Below are the code and all the weights of a small trained network. Each question names an input and a target symbol and asks about switching units off, where a switched-off unit gives its printed mean instead of its output.

import numpy as np


def w(rows, s, z=0):
    codes = np.array(rows[::2]) - 128.0
    scale = np.full(codes.shape[1], s)
    scale[-1] = z or s
    return codes * scale


def f(y):
    return np.maximum(y, 0)


def softmax(a):
    e = np.exp(a - a.max(-1, keepdims=True))
    return e / e.sum(-1, keepdims=True)


def log_softmax(a):
    a = a - a.max(-1, keepdims=True)
    return a - np.log(np.exp(a).sum(-1, keepdims=True))


def net(x, mask):
    ids = ['αβδηθλπφ'.index(c) for c in x.split()]
    T = len(ids)
    res = E[ids] + P[:T]
    u = 0
    for l in range(2):
        r = res
        for j in range(2):
            rows = slice(2 * j, 2 * j + 2)
            q, k, v = (r @ M[l][rows].T for M in (Q, K, V))
            z = softmax(np.where(np.tri(T) > 0, q @ k.T / 2**0.5, -1e9)) @ v
            o = O[l][rows]
            res = res + np.where(mask[u + j], z, o[:, -1]) @ o[:, :-1]
        u += 2
        y = f(res @ A[l][:, :-1].T + A[l][:, -1])
        res = res + np.where(mask[u : u + 8], y, B[l][:, -1]) @ B[l][:, :-1]
        u += 8
    return log_softmax(res[-1] @ U[:, :-1].T + U[:, -1])


Q, K, V, O, A, B = {}, {}, {}, {}, {}, {}
E = w([
[62,196,156,25],'α',
[81,75,137,178],'β',
[4,104,118,99],'δ',
[203,119,121,161],'η',
[112,185,245,97],'θ',
[156,120,10,28],'λ',
[109,17,103,118],'π',
[133,231,82,172],'φ',
],0.011)
P = w([
[143,75,107,210],'0',
[43,101,97,162],'1',
[52,136,102,159],'2',
[80,138,124,135],'3',
[114,128,142,97],'4',
[122,127,172,52],'5',
[155,129,200,3],'6',
],0.0052)
Q[0] = w([
[166,146,234,127],'0.h0',
[117,77,101,163],'0.h0',
[1,104,88,175],'0.h1',
[47,86,124,176],'0.h1',
],0.0068)
K[0] = w([
[2,148,151,113],'0.h0',
[171,39,158,194],'0.h0',
[186,47,116,75],'0.h1',
[236,52,21,54],'0.h1',
],0.0059)
V[0] = w([
[20,94,92,136],'0.h0',
[156,201,144,132],'0.h0',
[184,127,45,1],'0.h1',
[156,44,182,64],'0.h1',
],0.0067)
O[0] = w([
[156,115,241,25,253],'0.h0',
[48,132,70,127,54],'0.h0',
[199,103,2,69,82],'0.h1',
[254,151,104,202,95],'0.h1',
],0.0054,0.0018)
A[0] = w([
[45,35,115,145,141],'0.n0',
[146,62,98,167,4],'0.n1',
[62,49,159,78,135],'0.n2',
[23,43,111,148,144],'0.n3',
[93,226,131,28,39],'0.n4',
[130,255,137,191,56],'0.n5',
[188,95,171,213,251],'0.n6',
[99,92,34,167,223],'0.n7',
],0.0077,0.0023)
B[0] = w([
[198,207,111,85,227],'0.n0',
[225,207,171,176,149],'0.n1',
[141,231,104,129,253],'0.n2',
[157,238,82,87,234],'0.n3',
[98,16,98,224,217],'0.n4',
[219,138,235,128,173],'0.n5',
[84,3,134,124,231],'0.n6',
[237,170,44,126,208],'0.n7',
],0.0059,0.0036)
Q[1] = w([
[70,148,217,155],'1.h0',
[126,51,165,112],'1.h0',
[129,240,101,177],'1.h1',
[109,3,141,213],'1.h1',
],0.0055)
K[1] = w([
[142,116,116,197],'1.h0',
[75,180,120,163],'1.h0',
[137,68,127,182],'1.h1',
[94,195,2,129],'1.h1',
],0.0079)
V[1] = w([
[122,193,153,98],'1.h0',
[133,69,39,151],'1.h0',
[161,41,175,46],'1.h1',
[138,99,141,255],'1.h1',
],0.0092)
O[1] = w([
[118,181,48,158,166],'1.h0',
[162,81,130,51,255],'1.h0',
[123,84,88,254,18],'1.h1',
[205,138,208,113,181],'1.h1',
],0.0086,0.00093)
A[1] = w([
[151,190,104,101,79],'1.n0',
[137,36,123,251,60],'1.n1',
[252,183,132,227,1],'1.n2',
[1,60,187,109,177],'1.n3',
[165,116,48,132,140],'1.n4',
[141,223,174,192,118],'1.n5',
[156,129,91,122,120],'1.n6',
[29,96,243,133,124],'1.n7',
],0.0068,0.0045)
B[1] = w([
[116,142,98,104,215],'1.n0',
[173,200,63,221,177],'1.n1',
[254,189,95,137,184],'1.n2',
[155,203,60,195,224],'1.n3',
[133,145,92,178,248],'1.n4',
[150,88,169,46,251],'1.n5',
[119,153,121,148,189],'1.n6',
[134,202,131,177,206],'1.n7',
],0.0087,0.0024)
U = w([
[54,28,184,98,255],'α',
[100,162,208,198,56],'β',
[2,123,85,192,84],'δ',
[204,115,215,26,116],'η',
[212,225,72,164,148],'θ',
[120,39,29,90,42],'λ',
[146,29,157,207,177],'π',
[51,146,148,2,83],'φ',
],0.006,0.0081)

Each question gives the input, a string of symbols that net reads in full, and the target symbol t.
The units are the heads (2 rows each of Q, K, V and O) and the neurons (one row each of A and B). Each row of codes is followed by its name. A weight is (code - 128) times the scale printed after its matrix; where a second scale follows, it is the last column's (O, A, B and U).
mask holds one flag per unit, layer by layer, with each layer's heads first. A switched-off unit (its flag False) gives its mean, the last column of its rows in O or B, instead of its output. The means were averaged over made-up inputs and are rounded, as every weight is.
A unit's drop is (log p(t) with every unit on - log p(t) with that unit switched off) / (log p(t) with every unit on - log p(t) with every unit switched off).
The circuit of an input: a set's keep is (log p(t) with only the set's units on - log p(t) with every unit switched off) / (log p(t) with every unit on - log p(t) with every unit switched off). Starting from the 12 units with the biggest drops (on a tie, the unit counted first), units are removed one at a time, each time the one whose removal leaves the highest keep (on an exact tie, the one counted first), for as long as the keep stays at least 0.8.
circuit, biggest first: the units of the circuit, biggest drop first
most important unit: the unit with the biggest drop
k most important neurons: the k neurons with the biggest drops, biggest first
heads that matter: for each layer, one digit per head in row order, 1 if its drop is at least 0.15 and else 0, layers parted by /
drop of u: that unit's drop, to one decimal
input η η β, target η: circuit, biggest first	[1.h1; 0.h0; 0.n0; 1.h0]
input η η η, target η: circuit, biggest first	[0.h0; 1.h1; 1.h0]
input θ η δ δ η π, target θ: heads that matter	00 / 10
input φ π δ, target φ: 3 most important neurons	[0.n3; 0.n2; 0.n0]
input η π η η λ λ η, target α: most important unit	1.h0
input θ η δ, target θ: circuit, biggest first	[0.n3; 0.n0]
input λ λ π λ π, target λ: heads that matter	01 / 11
input η η δ φ, target η: circuit, biggest first	[1.h1; 0.n5; 0.h0; 1.n5]
input η α π π η η, target α: heads that matter	00 / 00
input β φ λ η π, target θ: heads that matter	01 / 00
input η α δ, target η: heads that matter	10 / 01
input η λ φ, target η: heads that matter	10 / 11
input π π η η, target π: drop of 0.n2	0.1
input φ α φ β, target φ: most important unit	1.h1
input η φ δ, target η: drop of 1.h0	0.1
input δ π α, target δ: drop of 0.n4	0.2
